Facts:
maklam	ε	plame; nopi	ε	godi; flafa	ε	nagogrin; tibol	ε	dretrer; votok	ε	grumel; dogra	ε	muzim; tivus	ε	sudras; nidri	ε	lafik
gotrar	ε	kedis; setro	ε	galo; klegas	ε	gotrar; tabol	ε	vususar; flunas	ε	maklam; dretrer	ε	diplam; teple	ε	dakan; vopo	ε	plifiras
plitren	ε	ziflim; norazil	ε	brizem; brolin	ε	ritror; stisto	ε	teple; vopus	ε	plitren; vigrin	ε	zeflum; breflil	ε	brosipom; fepu	ε	nukletu
natrun	ε	ligru; ritror	ε	klegas; dipun	ε	gaflel; diplam	ε	lali; reketi	ε	lasto; vuta	ε	norazil; delosur	ε	dogra; skekor	ε	vopo
lasto	ε	magrem; drinal	ε	klomos; magrem	ε	stisto; plifiras	ε	fefal; drestes	ε	vazu; ranu	ε	stuze; plunom	ε	klumestom; nagogrin	ε	fepu
brosipom	ε	todro; ziflim	ε	lopeze; stuze	ε	nifur; nukletu	ε	riskur; ploskan	ε	nefa; vepu	ε	paro; nitik	ε	tobodre; paro	ε	stimebre
lafik	ε	breflil; muzim	ε	vigrin; galo	ε	brolin; vususar	ε	plodidruk; veduk	ε	lutur; lutur	ε	nidri; stimebre	ε	meloba; klustin	ε	veduk
riskur	ε	setes; godi	ε	bufum; todro	ε	ziklel; flali	ε	kadis; stonil	ε	druske; gebrezis	ε	flali; kodrusek	ε	zatu; zeflum	ε	vepu
dakan	ε	plegrum; donek	χ	dogak; donek	χ	brozir; ponemem	χ	brozir; nitibrom	χ	brugol; nitibrom	χ	plame; dogra	χ	plifiras; dogra	χ	ritror
brozir	χ	stuze; brugol	χ	brizem; brugol	χ	noflir; druske	χ	neros; druske	χ	galo; trebidu	χ	ligru; trebidu	χ	plame; refem	χ	bridrigum
tatobrin	χ	natrun; tatobrin	χ	ploskan; tatobrin	χ	nanin; trafumal	χ	tulik; lopeze	χ	brolin; teple	χ	dogak; teple	χ	grukotim; norazil	χ	rorobrol
fleto	χ	klumestom; fleto	χ	lutur; brolin	χ	skatru; steston	χ	rorobrol; stisto	χ	tatobrin; klumestom	χ	kodrusek; radral	χ	riskur; skatru	χ	vimis
skatru	χ	plifiras; natrun	χ	trafumal; ritror	χ	riskur; grobom	χ	gosto; grobom	χ	dabuge; fegir	χ	skatroflir; vimis	χ	stuze; vimis	χ	brozir
brizem	χ	tulik; grukotim	χ	klomos; zopi	χ	plunom; delosur	χ	vuta; delosur	χ	gaske; delosur	χ	flatri; rorobrol	χ	trafumal; stazo	χ	trafumal
plifiras	χ	ploskan; plifiras	χ	brozir; drestes	χ	trafumal; drestes	χ	noflir; gaske	χ	trafumal; plunom	χ	tulik; plonetrom	χ	tatobrin; plodidruk	χ	steston
plodidruk	χ	brozir; momuk	χ	truni; momuk	χ	bruga; stuze	χ	dabuge; misofa	χ	kliska; vepu	χ	vuta; riba	χ	skagek; riba	χ	nidri
riba	χ	skopok; foflu	χ	stuze; paro	χ	tulik; muzim	χ	tabol; grogrebrus	χ	brolin; galo	χ	natrun; tiklu	χ	nukletu; droni	χ	steston
grunu	χ	kodrusek; lutur	χ	gosto; lutur	χ	ploskan; lutur	χ	brolin; flatri	χ	tatobrin; kliska	χ	fepu; kliska	χ	gosto; kliska	χ	klegas
bruga	χ	norazil; grumel	χ	skagek; grumel	χ	ponemem; ligru	χ	stuze; plegrum	χ	trafumal; taboso	χ	tulik; taboso	χ	skagek; briklagrul	χ	drestes
briklagrul	χ	vopus; breskur	χ	nidri; breskur	χ	ritror; dakan	χ	bridrigum; dakan	χ	dabuge; donek	φ	986; ponemem	φ	79; maklam	φ	79
grumon	φ	986; tobodre	φ	79; nitibrom	φ	79; nopi	φ	79; flafa	φ	79; tibol	φ	510; votok	φ	986; dogra	φ	697
brozir	φ	986; tivus	φ	510; brugol	φ	986; sudras	φ	986; druske	φ	986; trebidu	φ	79; rozezu	φ	986; nidri	φ	986
gotrar	φ	79; neros	φ	697; vazu	φ	79; setro	φ	79; flodrim	φ	79; refem	φ	510; tatobrin	φ	79; klegas	φ	697
tabol	φ	510; flunas	φ	986; dretrer	φ	79; trafumal	φ	79; lopeze	φ	542; klomos	φ	697; skagek	φ	697; teple	φ	79
vopo	φ	986; plitren	φ	510; regreze	φ	79; pligu	φ	510; norazil	φ	986; gosto	φ	986; fleto	φ	79; ziklel	φ	79
brolin	φ	542; steston	φ	79; stisto	φ	510; klumestom	φ	986; vopus	φ	510; radral	φ	79; vigrin	φ	510; kluklim	φ	542
skatru	φ	986; skopok	φ	79; breflil	φ	986; ratrim	φ	697; gaflel	φ	510; fepu	φ	986; natrun	φ	986; kleko	φ	510
ritror	φ	79; dipun	φ	986; grobom	φ	986; fegir	φ	79; kadis	φ	79; vimis	φ	542; gaplar	φ	697; brizem	φ	79
grukotim	φ	697; diplam	φ	510; zopi	φ	79; tiva	φ	542; reketi	φ	79; vuta	φ	79; plebrer	φ	79; delosur	φ	986
rorobrol	φ	986; skekor	φ	542; stazo	φ	986; nogi	φ	79; lasto	φ	79; drinal	φ	79; magrem	φ	697; plifiras	φ	79
zatu	φ	79; drestes	φ	79; gaske	φ	542; ranu	φ	986; nifur	φ	79; plunom	φ	79; nagogrin	φ	79; brosipom	φ	986
nanin	φ	79; plonetrom	φ	542; ziflim	φ	79; skatroflir	φ	79; fefal	φ	986; plodidruk	φ	79; momuk	φ	510; stuze	φ	79
kedis	φ	79; bridrigum	φ	542; misofa	φ	986; nukletu	φ	542; ploskan	φ	79; vepu	φ	79; riba	φ	79; nitik	φ	510
foflu	φ	986; dogak	φ	79; skaril	φ	510; paro	φ	986; lafik	φ	79; muzim	φ	79; setes	φ	510; grogrebrus	φ	79
galo	φ	79; tiklu	φ	79; droni	φ	79; lali	φ	79; vususar	φ	79; grunu	φ	510; veduk	φ	986; lutur	φ	79
gukom	φ	697; flatri	φ	79; truni	φ	510; kliska	φ	510; bruga	φ	79; noflir	φ	697; stimebre	φ	542; flaflam	φ	697
plame	φ	542; nefa	φ	542; dabuge	φ	79; klustin	φ	79; riskur	φ	79; godi	φ	79; grumel	φ	986; todro	φ	986
ligru	φ	510; stuklo	φ	986; plegrum	φ	79; taboso	φ	79; tulik	φ	79; flali	φ	79; stonil	φ	510; gebrezis	φ	79
briklagrul	φ	79; breskur	φ	79; kodrusek	φ	542; zeflum	φ	510; dakan	φ	986; bradol	φ	986; meloba	φ	986; bufum	φ	79
donek	β	43; ponemem	β	241; maklam	β	43; grumon	β	43; tobodre	β	226; nitibrom	β	226; nopi	β	43; flafa	β	241
tibol	β	226; votok	β	473; dogra	β	43; brozir	β	473; tivus	β	226; brugol	β	43; sudras	β	43; druske	β	43
trebidu	β	241; rozezu	β	241; nidri	β	43; gotrar	β	241; neros	β	226; vazu	β	241; setro	β	241; flodrim	β	226
refem	β	43; tatobrin	β	473; klegas	β	473; tabol	β	473; flunas	β	43; dretrer	β	226; trafumal	β	226; lopeze	β	241
klomos	β	43; skagek	β	226; teple	β	43; vopo	β	43; plitren	β	43; regreze	β	43; pligu	β	226; norazil	β	43
gosto	β	241; fleto	β	473; ziklel	β	241; brolin	β	226; steston	β	473; stisto	β	473; klumestom	β	43; vopus	β	226
radral	β	226; vigrin	β	241; kluklim	β	226; skatru	β	241; skopok	β	43; breflil	β	43; ratrim	β	241; gaflel	β	473
fepu	β	241; natrun	β	226; kleko	β	241; ritror	β	43; dipun	β	226; grobom	β	43; fegir	β	43; kadis	β	43
vimis	β	43; gaplar	β	43; brizem	β	473; grukotim	β	43; diplam	β	43; zopi	β	43; tiva	β	43; reketi	β	226
vuta	β	473; plebrer	β	241; delosur	β	473; rorobrol	β	226; skekor	β	473; stazo	β	226; nogi	β	473; lasto	β	226
drinal	β	226; magrem	β	241; plifiras	β	241; zatu	β	473; drestes	β	43; gaske	β	226; ranu	β	473; nifur	β	43
plunom	β	473; nagogrin	β	241; brosipom	β	43; nanin	β	226; plonetrom	β	43; ziflim	β	241; skatroflir	β	241; fefal	β	241
plodidruk	β	43; momuk	β	473; stuze	β	241; kedis	β	43; bridrigum	β	473; misofa	β	241; nukletu	β	473; ploskan	β	226
vepu	β	241; riba	β	43; nitik	β	473; foflu	β	226; dogak	β	473; skaril	β	473; paro	β	226; lafik	β	226
muzim	β	43; setes	β	226; grogrebrus	β	43; galo	β	43; tiklu	β	226; droni	β	226; lali	β	43; vususar	β	473
grunu	β	43; veduk	β	226; lutur	β	241; gukom	β	473; flatri	β	43; truni	β	226; kliska	β	43; bruga	β	241
noflir	β	473; stimebre	β	43; flaflam	β	226; plame	β	43; nefa	β	226; dabuge	β	226; klustin	β	241; riskur	β	226
godi	β	43; grumel	β	241; todro	β	473; ligru	β	473; stuklo	β	473; plegrum	β	473; taboso	β	241; tulik	β	43
flali	β	241; stonil	β	43; gebrezis	β	43; briklagrul	β	226; breskur	β	226; kodrusek	β	226; zeflum	β	473; dakan	β	241
bradol	β	226; meloba	β	241; bufum	β	473

Known rows:
[ -4  14  -8  -1  -3  -6  -5  -3   0  -6  11  -3   0 -14   4  -2  -5   8
   4  -4  12  -2   4  11   1   6  19  -5] : gaplar
[ -7  -8   5   6  -6  -7   9 -19  -4   7 -12   1  33 -20 -13  -5   1  -2
  15 -18 -22  -2 -10 -32  -6  -9  16  12] : ploskan
[-34 -21 -14   0  -4 -17   3   5   3  23  44   9  19   3  -9  -5  -6  34
 -15   6  -9   9 -12  15  23   2 -43  12] : lutur
[ 30   4  11   2 -11  31   3  -2   8 -11 -33   4 -23 -14  -4   1  10  44
 -26  -3   7 -19  -6  34 -31   8  23 -20] : meloba
[  4  12  -9  -1   2   1   4   8   1   9   2   8 -12  -2  -3   4  10   3
  -2   8  -5  -1   5   9 -10  10 -16  -4] : misofa
[  2 -15  12   9  -2  -9   5  -1  -1   8 -11   5  18 -23 -13   0   5   7
  15 -13 -23  -2 -14 -26  -1 -14   7  11] : radral
[  7  12 -11   2  -4   2   6  12   0   2   4   9 -18   0  -6   4  13   2
  -6  12 -16   2   8  11  -5   8 -33  -7] : skatru
[ -1  15 -10   2   0   4   5  11  -1   3   1   5 -12   2  -1   2   8  -1
  -5  12  -3   2   9  14  -5   7 -27  -8] : grobom
[ -2  -3  -6  -1  -2   4  -1   9   3 -12  20   4   2  -3  -5   8   2   9
  -3   3  -8  -3  -3   2  -1  -6  10   0] : bruga
[ 21  -5  25  20  21  -1  10  13   6  20 -19  29  26 -13 -14  24  11   0
  24  -5  -7   5  -8 -14  -9   4  26  28] : stazo
[-9  0 -9 -7 -2  3 -3 -4  1 -4 15 -4  9 -5 -2  1 -2 10 -1 -5 -1 -7 -4 -2
 -8 -2 21 -2] : nagogrin
[ 32  -6   2   5 -17   2 -10  17  -1 -28   9   3 -43  32  15 -12  -4 -18
 -26  21  -4  17  18  28  37  -5 -38 -19] : ligru
[ -1  -4   9   9   7 -11  14  -2  -4  33 -38 -11  12  -6 -15   0  13   4
  20 -18 -13  -9 -10 -24 -14  13 -40   9] : kluklim
[ -8  -3  -6  -2   2   2  -9  15   1   1  13  -7  -2  -3   2  -3  -5  17
   4  -4   8 -10  -7   9  -2  -7  19 -10] : lali
[-10  -8   6   3  -4  -8   8 -22  -3  10 -14  -1  33 -23 -13  -4   1  -1
  16 -18 -19  -2 -12 -32  -8  -8  20  13] : drinal
[ 16  -5  14  12   1 -24  -4   3  -2  27 -17   5   2 -36  -7 -11   2  17
  31 -24  -6  -6 -12 -11  -2  -1  30   2] : setes
[ 34   2   7 -10  -2  12  -2 -17   0 -46 -18  -3 -28  25  18  -7 -20 -30
 -13   6  24   2  10  23  13   3  43 -22] : zeflum
[ 11   0   2  -8   3  12  -4  -9  -3   4  -9  -7 -16  45  18 -10 -10 -26
 -18  13  19   8  13  13   9  11 -13  -9] : stuklo

Rows:
No name comes twice in this set of rows, the named rows included.
[ -5   9  -6   4  -4   5 -32  24  -1  29  31 -17   6  -4   9   2  17   6
  14  -9  -4  -7  10 -26 -15  -8  13   8] => ziklel
[ 27   0  -7   5 -21  13   6  15  -6 -27   1   3 -44  52   8 -11   7 -34
 -39  35 -24  22  26  23  31  -1 -88 -21] => brozir
[ 28  -6  27  24  25   1  10  18   8  17 -15  35  33  -9 -14  30  11  -1
  27  -5  -7   6  -7 -13  -6   5  37  33] => rorobrol
[-32 -21   2   8   6 -35  14 -16  -3  75  -4  11  35 -14 -16 -20  -4  33
  10 -13  -8   7 -19  -4   8  16 -48  20] => veduk
[-22 -15   6  10  -3 -19  -6  -6  -3  48   7  -4  40 -19  -8 -10   4  17
  19 -21 -17   2 -12 -35   0  -7  -6  23] => lafik
[ 14   6   9   2 -10  37  12  -7   7 -23 -42 -12 -12   3  -7   9  11  34
 -31  -1  12 -19  -3  30 -27  15 -22 -14] => stimebre
[  5   9 -10   1   2  -1   5  13   0  10   3   7 -16  -1  -4   2  10   5
   0   8  -8  -1   4  12  -7   9 -21  -8] => dakan
[-20 -28  24 -24   6   1 -10   2   8 -15 -12  -2 -66  -2  19   7  -3   5
 -33  28  30  11  -7   1  11 -34 -50   4] => brizem
[  7   2  -5   3   8   0   5  29   2  11  -5  -7 -22  13  -8  11  15  15
   1   5  -4  -9  -1  11  -6  13 -55  -6] => lopeze
[-14  22 -14  -5   2   6   6 -12  -3   7  -3   0   6   0   1  -1   3  -7
  -2   6   4   1  10   5 -14  14  -8  -2] => flunas
[-53 -18 -17 -10  -2 -21   7 -23   2  31  40   3  39   2  -7 -10 -15  33
 -14  -2   2   7 -14   9  16  10 -27  17] => klustin
[-11  -5   6   3  -6  -4   9 -27  -4   6 -14   0  37 -22 -12  -3   2  -4
  12 -18 -20  -1 -10 -36 -10  -8  18  15] => reketi
[ 21  -5   7  -4  -1   0 -16  -2  -1  -6   3  -6 -22  29  23 -13 -17 -13
 -11   4  27   7  10  20  20   4  16 -12] => gaflel
[-11  12  -9  -2   8   4   7   7  -1  10 -10 -16  -3  15  -3   5   6   3
   0   1   9  -8   2   7 -10  19 -46  -4] => tiva

Now the same nodes, written a new way:
Known rows:
[ -4  -2 -22 -82  66 -21 -53 -18 -14  25  61 -32 -13] : brozir
[ 22   6 -10  10  36  -5 -71   6  13  20 -23 -11  18] : nitibrom
[ -1  12   8  -7   1  45 -17  -6 -35 -22   1  -9   2] : galo
[ -8 -23  15  23  -4   8  73  -5   7  19  70  -7 -11] : vazu
[-24 -21   1  11  -5  -6  73  -3   5  12  69 -11 -15] : gosto
[ 11  16  13  17 -19   9  16  -7 -29   3  -9  27  -4] : godi
[-15  -4 -23 -15 -17 -45  17   9  40 -11 -19   6  -4] : gukom
[ -1 -21 -21  34   1  32 -76  30  39 -55 -65 -47  47] : gaske
[-14  -3 -27  52  17  44 -79  35  32 -39 -57 -56  41] : rorobrol
[-21 -18   6  17 -10  -7  78  -8   6  12  61 -20 -11] : meloba
[  0  19   8 -21 -33  -1  24  -7  -6 -22 -29  33 -11] : plitren
[-16   2 -14  11 -22  13   0  24 -27  -9   5  65 -23] : breflil
[  7  28  41 -24 -32 -21  34 -25  -6  -2 -69 -17   2] : zeflum
[-14   3  52 -24 -10  35  64 -35 -43  -1  28 -59  -6] : vepu
[-20  22 -11 -71 -18  -8   1 -19 -16 -48 -29 -25  -4] : dogra
[-21 -43   0 -39   5  10  43 -10   7 -20  78 -37  -5] : lopeze
[  0 -10  22 -13 -34 -14   9   2 -19  -7 -40  23  -5] : nukletu
[  5  17   5 -18 -29  -3  24  -6   0 -20 -24  31  -9] : stonil

Rows:
No name comes twice in this set of rows, the named rows included.
[-16 -25   8  -9  20  35  43  -8   2   1  87 -38  -7] => bruga
[ 17   0   8  -6 -21 -32 -41   8  -9   1 -79  30   7] => kodrusek
[ -2  -6 -13  75  16  71 -80  38  37 -45 -61 -61  51] => trafumal
[ -2   4 -34 -28  34  -6 -23 -14  -4   0  50 -22   2] => donek
[ 12  -2 -12  55  -3  17  11   4  16  -9  13  -5  18] => tulik
[  4  14   9 -15   2  31 -15 -11 -38 -11   5   1  -3] => teple
[-18  -5 -23 -11 -17 -40  16  11  42 -15 -24   2  -2] => noflir
[-19 -14  37   5 -24  30  71  -1 -29   8  42  14 -25] => klustin
[-16  12  -7 -13  -3  33 -17  -2 -31 -30  -3 -16   2] => norazil
[ 14   3 -19 -24  41   7 -27 -18  -6   5  57 -19   6] => plodidruk
[ -3   2 -32   3  18   1 -12  -5   4 -10  33 -19   8] => druske

